Below is a small trained network, with its code and all its weights. Each question gives an input and a class and asks what happens when units are switched off, that is, made to give their printed mean instead of their output.

import numpy as np


def w(rows, s, z=0):
    codes = np.array(rows[::2]) - 128.0
    scale = np.full(codes.shape[1], s)
    scale[-1] = z or s
    return codes * scale


def norm(h):
    return h / np.sqrt((h * h).mean(-1, keepdims=True) + 1e-5)


def f(y):
    return np.maximum(y, 0)


def log_softmax(a):
    a = a - a.max(-1, keepdims=True)
    return a - np.log(np.exp(a).sum(-1, keepdims=True))


def net(x, mask):
    res = np.array(x, float).reshape(1, 7) / 4 @ E
    u = 0
    for l in range(2):
        y = f(norm(res) @ A[l][:, :-1].T + A[l][:, -1])
        res = res + np.where(mask[u : u + 6], y, B[l][:, -1]) @ B[l][:, :-1]
        u += 6
    return log_softmax(norm(res)[-1] @ U[:, :-1].T + U[:, -1])


A, B = {}, {}
E = w([
[126,42,204,118],'x0',
[22,118,100,39],'x1',
[88,249,183,108],'x2',
[119,71,159,164],'x3',
[57,165,138,178],'x4',
[66,103,104,103],'x5',
[114,62,187,66],'x6',
],0.0022)
A[0] = w([
[49,51,99,75,46],'L0N0',
[174,115,178,240,33],'L0N1',
[158,167,50,150,37],'L0N2',
[207,102,169,88,29],'L0N3',
[36,252,143,92,6],'L0N4',
[118,187,109,59,113],'L0N5',
],0.004,0.0022)
B[0] = w([
[58,20,12,36,214],'L0N0',
[64,60,158,189,204],'L0N1',
[192,151,4,190,182],'L0N2',
[211,157,182,42,175],'L0N3',
[45,242,225,57,248],'L0N4',
[95,167,179,187,213],'L0N5',
],0.0042,0.0017)
A[1] = w([
[179,173,9,170,37],'L1N0',
[84,64,232,60,190],'L1N1',
[253,111,192,82,7],'L1N2',
[201,14,111,136,191],'L1N3',
[186,135,177,178,147],'L1N4',
[42,36,68,42,49],'L1N5',
],0.0041,0.0019)
B[1] = w([
[188,122,69,158,185],'L1N0',
[153,136,49,160,254],'L1N1',
[220,83,177,38,175],'L1N2',
[94,215,171,93,251],'L1N3',
[107,62,139,111,189],'L1N4',
[55,3,48,88,220],'L1N5',
],0.0057,0.0028)
U = w([
[107,74,200,222,33],'0',
[47,254,166,99,224],'1',
[46,25,41,58,247],'2',
[253,84,206,60,71],'3',
[217,175,11,195,51],'4',
],0.01,0.0013)

Each question gives the input, the list of numbers given to net, and the class t.
The units are the neurons (one row each of A and B). Each row of codes is followed by its name. A weight is (code - 128) times the scale printed after its matrix; where a second scale follows, it is the last column's (A, B and U).
mask holds one flag per neuron, layer by layer. A switched-off neuron (its flag False) gives its mean, the last column of its row in B, instead of its output. The means were averaged over made-up inputs and are rounded, as every weight is.
A unit's drop is (log p(t) with every unit on - log p(t) with that unit switched off) / (log p(t) with every unit on - log p(t) with every unit switched off).
The circuit of an input: a set's keep is (log p(t) with only the set's units on - log p(t) with every unit switched off) / (log p(t) with every unit on - log p(t) with every unit switched off). Starting from all 12 units, units are removed one at a time, each time the one whose removal leaves the highest keep (on an exact tie, the one counted first), for as long as the keep stays at least 0.8.
units of the circuit, in order: the units of the circuit, biggest drop first
k most important neurons: the k neurons with the biggest drops, biggest first
k most important neurons of layer l: the k neurons of layer l with the biggest drops, biggest first
drop when u is switched off: that unit's drop, to one decimal
input [-5,-4,-4,-3,7,-5,6], class 0: units of the circuit, in order -> L0N1
input [-3,-3,-6,3,-2,6,-3], class 4: units of the circuit, in order -> L0N0, L1N5
input [8,-6,-1,1,-3,5,-8], class 0: units of the circuit, in order -> L0N1, L1N3
input [-3,1,-7,3,-3,-6,6], class 3: units of the circuit, in order -> L0N3, L1N2
input [0,-3,-8,-2,0,3,-2], class 4: 3 most important neurons -> L0N0, L1N5, L1N3
input [4,-6,-8,0,0,8,-4], class 0: units of the circuit, in order -> L0N0, L1N5, L1N3, L1N1
input [4,-4,6,1,-5,2,-6], class 3: units of the circuit, in order -> L0N4, L1N1
input [-6,3,-8,-2,6,-6,3], class 4: units of the circuit, in order -> L0N2, L1N0
input [-5,4,-3,-8,-4,4,-5], class 4: 2 most important neurons of layer 1 -> L1N0, L1N5
input [5,1,-3,-4,3,-6,0], class 3: 2 most important neurons of layer 0 -> L0N3, L0N0
input [0,-2,7,1,-4,-7,-2], class 3: drop when L1N4 is switched off -> 0.2
input [5,1,-6,-2,0,-7,-5], class 3: drop when L0N1 is switched off -> -0.1
input [-1,0,1,5,1,-4,-2], class 0: drop when L0N1 is switched off -> 0.0
input [-4,-1,-2,-4,-2,-5,5], class 3: drop when L1N2 is switched off -> 0.1
